Below are the code and all the weights of a small trained network. Each question names an input and a target symbol and asks about switching units off, where a switched-off unit gives its printed mean instead of its output.

import numpy as np


def w(rows, s, z=0):
    codes = np.array(rows[::2]) - 128.0
    scale = np.full(codes.shape[1], s)
    scale[-1] = z or s
    return codes * scale


def f(y):
    return y / 2 * (1 + np.tanh(0.7978845608 * (y + 0.044715 * y**3)))


def softmax(a):
    e = np.exp(a - a.max(-1, keepdims=True))
    return e / e.sum(-1, keepdims=True)


def log_softmax(a):
    a = a - a.max(-1, keepdims=True)
    return a - np.log(np.exp(a).sum(-1, keepdims=True))


def net(x, mask):
    ids = ['αγδεζηθμξπφψ'.index(c) for c in x.split()]
    T = len(ids)
    res = E[ids] + P[:T]
    r = res
    for j in range(3):
        rows = slice(2 * j, 2 * j + 2)
        q, k, v = (r @ M[0][rows].T for M in (Q, K, V))
        z = softmax(np.where(np.tri(T) > 0, q @ k.T / 2**0.5, -1e9)) @ v
        o = O[0][rows]
        res = res + np.where(mask[j], z, o[:, -1]) @ o[:, :-1]
    y = f(res @ A[0][:, :-1].T + A[0][:, -1])
    res = res + np.where(mask[3:11], y, B[0][:, -1]) @ B[0][:, :-1]
    return log_softmax(res[-1] @ U[:, :-1].T + U[:, -1])


Q, K, V, O, A, B = {}, {}, {}, {}, {}, {}
E = w([
[89,254,145,132,195],'α',
[122,87,145,112,178],'γ',
[107,96,132,140,175],'δ',
[131,114,123,137,173],'ε',
[140,75,144,67,155],'ζ',
[125,87,124,75,160],'η',
[77,141,89,198,188],'θ',
[66,91,88,156,109],'μ',
[128,142,53,102,105],'ξ',
[130,132,94,16,188],'π',
[185,211,95,137,164],'φ',
[67,137,37,172,77],'ψ',
],0.018)
P = w([
[194,55,46,216,255],'0',
[187,72,37,212,228],'1',
[192,60,56,140,206],'2',
[179,79,71,133,191],'3',
[169,117,64,147,187],'4',
[161,118,85,110,169],'5',
[153,127,94,78,149],'6',
[139,158,102,73,148],'7',
[122,157,117,32,162],'8',
[86,200,108,85,194],'9',
],0.0058)
Q[0] = w([
[124,171,117,93,132],'head 1',
[150,164,202,161,49],'head 1',
[103,113,117,145,128],'head 2',
[133,96,5,89,215],'head 2',
[103,107,144,132,165],'head 3',
[175,160,189,154,96],'head 3',
],0.025)
K[0] = w([
[132,120,205,181,132],'head 1',
[205,22,56,173,181],'head 1',
[150,134,109,78,131],'head 2',
[41,253,181,89,70],'head 2',
[107,179,126,144,195],'head 3',
[154,44,198,193,115],'head 3',
],0.015)
V[0] = w([
[127,175,7,93,128],'head 1',
[49,80,111,101,103],'head 1',
[188,147,107,147,20],'head 2',
[221,147,136,49,182],'head 2',
[173,121,108,132,142],'head 3',
[139,139,218,121,124],'head 3',
],0.02)
O[0] = w([
[151,138,59,78,10,253],'head 1',
[69,53,67,158,99,90],'head 1',
[195,121,43,224,146,50],'head 2',
[232,70,114,70,183,169],'head 2',
[102,114,128,176,168,167],'head 3',
[140,108,157,137,61,36],'head 3',
],0.013,0.018)
A[0] = w([
[75,13,115,171,208,123],'neuron 1',
[40,20,92,194,86,196],'neuron 2',
[48,98,59,108,201,79],'neuron 3',
[117,179,140,170,254,227],'neuron 4',
[148,149,133,52,225,198],'neuron 5',
[188,159,113,168,98,74],'neuron 6',
[79,112,223,175,180,148],'neuron 7',
[108,125,198,94,86,2],'neuron 8',
],0.0091,0.0032)
B[0] = w([
[209,125,255,138,247,138],'neuron 1',
[205,194,189,84,137,176],'neuron 2',
[32,107,72,151,208,178],'neuron 3',
[126,141,177,98,46,140],'neuron 4',
[121,69,148,193,73,254],'neuron 5',
[82,141,167,94,189,146],'neuron 6',
[216,229,92,182,88,138],'neuron 7',
[113,170,60,164,163,166],'neuron 8',
],0.012,0.029)
U = w([
[31,104,103,185,45,214],'α',
[126,154,146,24,150,65],'γ',
[156,147,112,181,92,111],'δ',
[161,119,140,95,128,51],'ε',
[177,209,90,71,50,152],'ζ',
[155,113,22,126,132,133],'η',
[255,137,71,120,89,255],'θ',
[177,150,113,171,95,82],'μ',
[100,139,201,75,4,226],'ξ',
[118,90,127,105,134,138],'π',
[111,95,105,8,49,101],'φ',
[148,136,86,171,74,38],'ψ',
],0.0055,0.0036)

Each question gives the input, a string of symbols that net reads in full, and the target symbol t.
The units are the heads (2 rows each of Q, K, V and O) and the neurons (one row each of A and B). Each row of codes is followed by its name. A weight is (code - 128) times the scale printed after its matrix; where a second scale follows, it is the last column's (O, A, B and U).
mask holds one flag per unit, heads first, then neurons. A switched-off unit (its flag False) gives its mean, the last column of its rows in O or B, instead of its output. The means were averaged over made-up inputs and are rounded, as every weight is.
A unit's drop is (log p(t) with every unit on - log p(t) with that unit switched off) / (log p(t) with every unit on - log p(t) with every unit switched off).
The circuit of an input: a set's keep is (log p(t) with only the set's units on - log p(t) with every unit switched off) / (log p(t) with every unit on - log p(t) with every unit switched off). Starting from all 11 units, units are removed one at a time, each time the one whose removal leaves the highest keep (on an exact tie, the one counted first), for as long as the keep stays at least 0.8.
circuit, biggest first: the units of the circuit, biggest drop first
unit that matters most: the unit with the biggest drop
top k neurons: the k neurons with the biggest drops, biggest first
which heads matter: for each layer, one digit per head in row order, 1 if its drop is at least 0.15 and else 0, layers parted by /
input θ γ θ θ γ φ θ θ, target θ: which heads matter => 110
input π γ θ δ, target α: circuit, biggest first => neuron 2
input φ θ η γ η, target π: which heads matter => 111
input ψ ε ψ η ζ μ, target γ: which heads matter => 101
input γ ε φ ζ φ θ θ η θ φ, target θ: top 2 neurons => neuron 3; neuron 4
input α φ φ θ ε, target ξ: circuit, biggest first => neuron 5; head 2
input θ ξ φ π ξ θ φ γ, target θ: which heads matter => 010
input ε ξ ξ α π θ ψ γ η, target ξ: which heads matter => 110
input η θ θ ψ, target ζ: top 2 neurons => neuron 2; neuron 5
input γ θ θ δ α ζ μ δ ψ ξ, target ξ: circuit, biggest first => neuron 5; head 1; head 2
input δ φ φ θ η μ γ μ γ, target γ: top 4 neurons => neuron 5; neuron 2; neuron 1; neuron 3
input γ η δ ζ, target π: circuit, biggest first => head 1; neuron 1; neuron 2
input φ η π, target θ: top 2 neurons => neuron 3; neuron 6
input α θ φ μ, target ξ: circuit, biggest first => head 2
input η θ ζ, target α: top 2 neurons => neuron 3; neuron 2
input α ζ ε, target ξ: circuit, biggest first => head 2; neuron 5
input μ ψ ζ, target ζ: circuit, biggest first => neuron 2; head 2; head 1
input θ δ η η η δ φ ζ, target θ: which heads matter => 010
input ζ η δ η θ η, target α: which heads matter => 110
input ε ζ ξ γ α μ π, target ξ: unit that matters most => neuron 5
input δ ψ ψ ζ η, target ζ: circuit, biggest first => neuron 2; head 2; neuron 5
input ε μ π θ, target φ: circuit, biggest first => head 2; head 1
input ψ ψ π γ, target ζ: circuit, biggest first => head 2; neuron 2; neuron 5; head 1
input φ η μ ζ π ψ θ μ, target ζ: circuit, biggest first => neuron 2; neuron 5; head 1
input θ δ δ γ φ η, target θ: which heads matter => 010
input δ ξ γ, target η: which heads matter => 111
